cols: L H M S X R K
[-42  58 -43  62  26  60 -62] : C
[ 66 -31  28 -97 -42  -4   6] : E
[ 55 -21  13 -60 -29 -24  31] : G
[  76   -2    2 -105  -52   22  -25] : T
[-63  92 -74  95  27  72 -88] : U
[-50   8  -5  67  27 -30  21] : F
[-30 -47  43  20  18 -70  65] : V
col: [66 55] : L
col: [27 27 18] : X

cols: fuvuv Tudet gekiv Dugaz masut
[-25 -51  35  84 -83] : W
[ -39 -103  -36   98   96] : B
[-87  58   0 -87 -58] : Z
[-93  56 -78  77  59] : A
[ 29  62  99 -16  65] : J
[-96 -59 -60  11 -44] : Q
[58 58  9 35 88] : P
where: [-58] : Z, 5
has: [58 10] : no

cols: zino muvo savu luner
[ 19 -31   3  15]  funel
[-18  30  -3  -5]  Dalam
[-18  30  85  93]  Gule
[-18  55  -3  55]  boz
[ 14 -75  27  27]  mezu
col: [-3 85 -3 27] : savu
dup mezu:  : [27]
has: [ 30 -18] : no
dup boz:  : [55]
find: [-18  55  -3  55] : boz

cols: suv nube roto Lebi
[ 51 -92 102  12] : N
[-84  65  64 -11] : D
[-34  66 101  -7] : Y
where: [66] : Y, 2
has: [65 64] : yes
where: [101] : Y, 3
has: [-92 102  12] : yes
col: [ 51 -84] : suv

cols: Bor fol zuka Zan
[ -29    5 -119  -88] = Kide
[-20   2 -14 -58] = vare
[20 21 21 21] = Meka
[ -41    7   -7 -118] = Tuve
[18 -3  0 55] = dul
dup Meka:  : [21]
where: [-118] : Tuve, 4
where: [5] : Kide, 2
col: [ -88  -58   21 -118] : Zan
has: [ -88 -119    5  -29] : no
where: [7] : Tuve, 2

cols: Pemi kip valos nokib Ler
[ 20  45 -36  69   0] = zare
[-34 -51 -18  23  -1] = topo
[-59 -84  33 -88  24] = lapo
col: [-18  33] : valos
col: [-34 -59] : Pemi
where: [24] : lapo, 5
col: [ 20 -34] : Pemi

cols: tudi vagu keda tugub vol roda
[-60  94 -18 -79  74  51]  guk
[-60  94 -18 -79 -16  51]  figir
[ 11 -10   4   8  -8  -6]  zag
[29  0 17 26  3  5]  kifuv
[-32  12 -32 -20  12  10]  Tet
[ 85  85  -5 -70  65  43]  Gon
[ -1 -10   4  -3 -10  -9]  zef
col: [-79 -79   8  26 -20] : tugub
has: [-70  -5] : no
has: [-10   4  -3 -10  -9] : yes
has: [-61  94 -18 -79] : no
col: [-6  5] : roda
has: [ 12 -31] : no
dup Gon:  : [85]

cols: Mulap Kugu vagol mul Moz Domu
[-26  -6 -13  -6  -6 -38] = Dete
[-25  -3 -15 -51  20 -41] = Buzak
[-35   1 -20 -59  29 -51] = ziter
[ 34   7 -36  24  -1   2] = kod
[ 74  15  86 108 -45  70] = mibup
[ 44   0  45  64 -35  47] = Bavez
[ 74  17  87 109 -44  71] = pumok
[-52   5 -34 -85  37 -71] = kab
[-73  -8 -48 -76   5 -86] = kaza
[ 62   9  68  92 -42  63] = Zame
[ -59    4  -42 -102   45  -81] = Subo
[-26  -6  34 -22   0  -3] = kat
has: [-20 -59  29 -51] : yes
dup Dete:  : [-6]
has: [ 20 -51 -15  -3] : no
has: [-26  -7  34 -22] : no

cols: kov laku Lop Guti
[ 34 -52 -42 -20]  zuzuv
[ 26 -36   6  -4]  lol
[  5 -68  25  26]  Tibob
[ 17 -70  84   6]  safaf
[ 17 -41   9   5]  vupo
[35 35 35 35]  dag
[ -3 -82  47   9]  Tusu
[ 17 -70 -57 -83]  dol
[ -3 -82  47 -20]  lilep
[ -3  70  50 -35]  Fasav
[-55 -80  16 -35]  sir
has: [47  9] : yes
dup dag:  : [35]
col: [  9 -83] : Guti
has: [-36   7] : no
where: [-36] : lol, 2

cols: bef tad kavu von
[-27 -87 -75 -54] = nok
[ 6 27 76  6] = dav
[-27 -87 -27  60] = rano
dup dav:  : [6]
where: [76] : dav, 3
dup rano:  : [-27]

cols: vimu vugef lamo Pibu laz
[ 32 -59 -18  -3   7] -> savov
[ 19 -11 -14 -11  72] -> Pobo
[ 46 -80 -26  -5  -5] -> Beded
[122  88 -78   9 -34] -> Penoz
[ 45 -80 -25  -5 -24] -> Sib
[ 45 -80 -25  -5  15] -> Vozed
[ 36 -44 -22 -10  64] -> Fotad
[-14  -4  -6   1   0] -> Ganez
[ 122   88  -78 -111  -17] -> koz
[-10  -3  -3   1   0] -> suso
[ 86  63 -56   6 -24] -> Fud
has: [ 46 -80 -26] : yes
col: [-44  -4  88] : vugef
has: [-59 -19] : no
dup Beded:  : [-5]
where: [64] : Fotad, 5

cols: nul bomi besu dazop mos zif pote ren mizov nis
[ 93 -81  26 -74 -51 -17 -34  85   3  80] -> pami
[ 92 -74  72 -59  14 -70 -49 -91  -1  97] -> Lesap
[  58    6 -108   74  -78  -53   -1   75  -68 -107] -> zamon
[ 66 -94  51 -43 -45   3  23  21  -6  46] -> rok
[ 25 -21 -10 -48 -16 -50 -83 -18 105   4] -> netin
[   6 -104  -59  -67  -91 -112    9  109   98    0] -> Tel
[ 111   59   36  -98  -22   82  -48 -109   11   31] -> Rabup
[ -63  -73   52   98  103   19 -110   98  -70  -41] -> Vata
[ 23  47 -44 105 -74 -19 -14 -41   5 -99] -> Kaba
col: [  85  -91   75   21  -18  109 -109   98] : ren
where: [59] : Rabup, 2
dup Vata:  : [98]
has: [-59  14 -70 -49] : yes

cols: Tida moko Pomad vonan fasut Vemu zovaf Bovok toz podiv
[-10   6   2  -4  -8  -2  -1   1   2   5] = Dova
[-20   7   6  -7 -11 -16  -8   1  -2  25] = vuse
[ 15  -1  -2   0   5   8   7 -21   2 -21] = tafut
[  60  -23 -109   98    2  -22  -77  109   -7  -61] = guv
[-17   1   2  -4  -6 -12  -6   2   2  19] = lof
[ 16   0   0   0   3  11   7  -5   5 -12] = bipop
[-23  14  14 -16 -13 -12  -4  -7   1  35] = dofa
[ 19  -7  -7   8   9  13   7   0   1 -23] = pum
[ 18  -7  -6   8  10  12   7  -1   0 -24] = dof
[ 30 -11  30  12  12  15   7   4   1 -26] = rin
has: [  59  -23 -109] : no
dup pum:  : [-7]
dup dofa:  : [14]
dup tafut:  : [-21]
dup Dova:  : [2]
find: [ 16   0   0   0   3  11   7  -5   5 -12] : bipop
has: [0 0 3] : yes

cols: dekos vilip tesig vel
[ 3  9 12 -9] = vudot
[ 13  10 -21  10] = puso
[ 13  -1 -28  22] = Tusol
[ 12  -2 -29  22] = Zir
[-45 -27 -92 105] = rit
[ 16  15 -17  10] = lisun
[13 -1 13 13] = pob
[-20 -24  13  -7] = Deror
[ 13  -1 -28  11] = Tase
[ -7 -24   8  -7] = Nuban
dup pob:  : [13]
has: [ 13  10 -21  10] : yes
has: [-24  -7] : no
dup Nuban:  : [-7]

cols: vurok foz misav vafe
[-6 -6 -4 -6] : Lazo
[-10  -7 -11  -1] : karo
[-35   8  32 -34] : tego
[ -9  -6  -2 -11] : Taluz
[ 7  2  2 -6] : buzev
[-6 10  5  4] : Ruris
[-20  -5  -5  -5] : Lubav
[ -78  -10  120 -105] : favap
[26  8  5 -1] : nog
[-22  -6 -12   5] : Ferin
[ -9   7  -2 -11] : Dulub
[-18 -10  -4  -6] : Moki
dup Lubav:  : [-5]
dup Lazo:  : [-6]
where: [-34] : tego, 4
col: [ 10  -5 -10] : foz

cols: mek nud rezi mide fezuk puge repi kibi
[  6  18  -3  11 -21 -21 -63 -37] : komo
[-87 -85 -70 -72  21  84 -53  17] : Rulep
[-18  -8 -13  -8   7  12  23  -4] : zomi
[-48 -63 -94 -55  55  79  45  73] : Lar
[  9  48  47  53 -33 -67 -11 -45] : kozu
[ 55  19  21  26  -5 -17  31  22] : romen
has: [-48 -63 -95 -55] : no
col: [-48   9  55] : mek
has: [ 53 -32 -67 -11] : no
col: [ 11 -72  -8 -55] : mide
col: [ 23  45 -11  31] : repi
has: [  6  18  -3  11 -21] : yes
where: [-4] : zomi, 8

cols: zaf fovo viduz fubob Kuze
[ -8 -16  -3  87   5] = pivim
[-1 -1 -3 46 -5] = bavip
[ 5 11  2 30  8] = tiko
[ -9   9   0  13 -23] = dosu
col: [-5  8] : Kuze
col: [46 30] : fubob

cols: tef Kasub Kefal sev zal zom
[-10 -48  16  31 -39 -50] -> Dozaz
[10 46 29 10 90 73] -> Lito
[ -6   2 -30 -84 -40  74] -> Zepon
[ 17 -48 -91 -29   3  69] -> belif
[  1 -43   6 -40 -53  16] -> gigo
[ -11   12 -115   34   31   25] -> sil
[  2 -31 -31 -31 -32  -8] -> komon
where: [3] : belif, 5
col: [  29  -30  -91    6 -115  -31] : Kefal
dup komon:  : [-31]
has: [-10 -49  16  31] : no

cols: Mivom lobu tufot kopi Ledu fezes rerus Zokob nek Zeva
[ -5  42  42 -19  20  29  42 -41  12   4] : babig
[ 23  47 -31 -33 -61 -17   7   8  90 -23] : gared
[-23 -45  21 -27  57  15 -18   5 -85  24] : Dimok
[ 14  42 -38  32 -40 -38 -47  51  10 -12] : Gode
[ -7  -1 -20  10   6 -16 -50  45 -37   9] : Laluz
[  3  11 -42  33 -27  -7 -42  48  45   0] : Zibes
[-14 -30  36 -34  46  11  13 -24 -74  13] : feg
[-26 -67  35 -36 -29  35  23  35 -41  26] : zezep
[ 18  33   2   8 -39  -5  46 -36  70 -21] : pugit
dup zezep:  : [35]
where: [-34] : feg, 4
where: [-30] : feg, 2
dup babig:  : [42]
has: [-37   9] : yes
has: [-27  21] : no

cols: Zeki vudor Nupo budu
[56 20 20 20] = tuli
[-88 -16  22  23] = Pozil
[-40 -11   6  12] = Tesi
[ 41  -9  -8 -83] = Madeb
[ 19 -29  11  40] = gezo
[ 11   0 -19 -12] = dubad
col: [ -9 -29   0] : vudor
dup tuli:  : [20]

cols: Meniz lepaf dogur piban
[ 27  27  27 -15]  nas
[-67  46 -34 -10]  tuze
[-12  21  -2  -2]  Rined
[-107   40  -40    8]  Botal
[ 30 -27   5  12]  rasu
[-14  41 -19 -24]  Far
[-16 -16  -9 -21]  gapek
[-52  37 -18 -24]  Pip
[40 -2 18 -7]  vus
[-95  55 -41 -13]  poze
[ -5 -16  24  11]  pif
[ 35 -15  18  -6]  zel
dup nas:  : [27]
dup gapek:  : [-16]
has: [-67  46 -34] : yes

cols: tapu Verid Ruz fonom pufig zuf lati gafa fifo Zol
[  78 -108  -82   82  113   95  -76  102 -116   42] = Los
[ 30 -28 -30  31  21  25 -22  28 -15 -26] = San
[ 37 -38 -46  42  39  39 -48  60 -40 -46] = Ter
[ 54 -63 -48  51  61  59 -31  47 -50 -57] = susi
[ 2  2 -4  4 -5 -2  4 -7 13  0] = puzi
[  78 -108  -82   82  113   95  -76  102 -116  -91] = desuk
[ 33 -54 -34  32  59  46 -42  50 -65 -41] = venik
has: [-5  4] : no
col: [-46 -57   0] : Zol
has: [113  82 -82] : no
has: [113  82 -82] : no
has: [-28 -31  31  21] : no

cols: mun kobu sinof nem noba benep Suzuz Tupu
[ 11  55  52 -10  18  40 -29  73]  Dusu
[  49   52   64 -109   53   65    2   62]  Gelep
[  49   52   49 -109 -110   65    2   62]  Zat
where: [-10] : Dusu, 4
where: [53] : Gelep, 5
where: [64] : Gelep, 3

cols: lonu bazu nur faviz Roge lanit
[-60  34 -25   2 -65 104] : sis
[ 10  -5  -3  66 -10   5] : det
[ -82   56   59 -103  -93  -32] : kif
[  0 -12  85 -21  47  14] : lov
[  0 -12  85 -92  47  14] : keke
[ 83  -9  -4  -4 -24 -39] : Feli
[-60  34 -25 -59 -65 104] : bokag
[-92 -65  82 -77  66 -41] : tivod
has: [  0 -12] : yes
find: [-60  34 -25 -59 -65 104] : bokag
where: [-77] : tivod, 4
has: [-41  66 -77  82 -65] : no

cols: lak kifa ramod Moza bavu rap tufik
[  2   1   8  17  37 -67 -39] : neruz
[   2    1    8   17   37 -107  -58] : veman
[17 -1 -4 -7 17 17 17] : Tem
[  6   8  12  18  -7 -84  19] : Lin
[ 14 -15 -14 -14  14  14  14] : bog
col: [ 2  2 17] : lak
find: [  6   8  12  18  -7 -84  19] : Lin
dup Tem:  : [17]
where: [18] : Lin, 4
col: [17 19] : tufik
has: [-7 17 17 17] : yes
col: [2 2] : lak

cols: gipi nub nat nutuz
[ 41  -2 120 -61] : batef
[112  77  25  28] : pumif
[ 41  32 120  27] : sona
col: [120  25] : nat
has: [112  77] : yes
where: [28] : pumif, 4
where: [25] : pumif, 3
col: [112  41] : gipi
has: [ 25  77 112] : no

cols: fanuv Salab voken beka logiv kofas Guf
[ 79 -13 -29  51  11  54  70]  nopu
[-102   12   35  -67  -13  -67  -94]  pesov
[-77   7  19 -39  -8 -40 -56]  fubu
[-86  15  30 -54 -12 -62 -76]  resus
[ 39  -6 -15  25   5  25  29]  dizos
[-77  11  28 -51 -10 -51 -70]  ket
where: [-76] : resus, 7
where: [28] : ket, 3
dup dizos:  : [25]
has: [28 11] : no

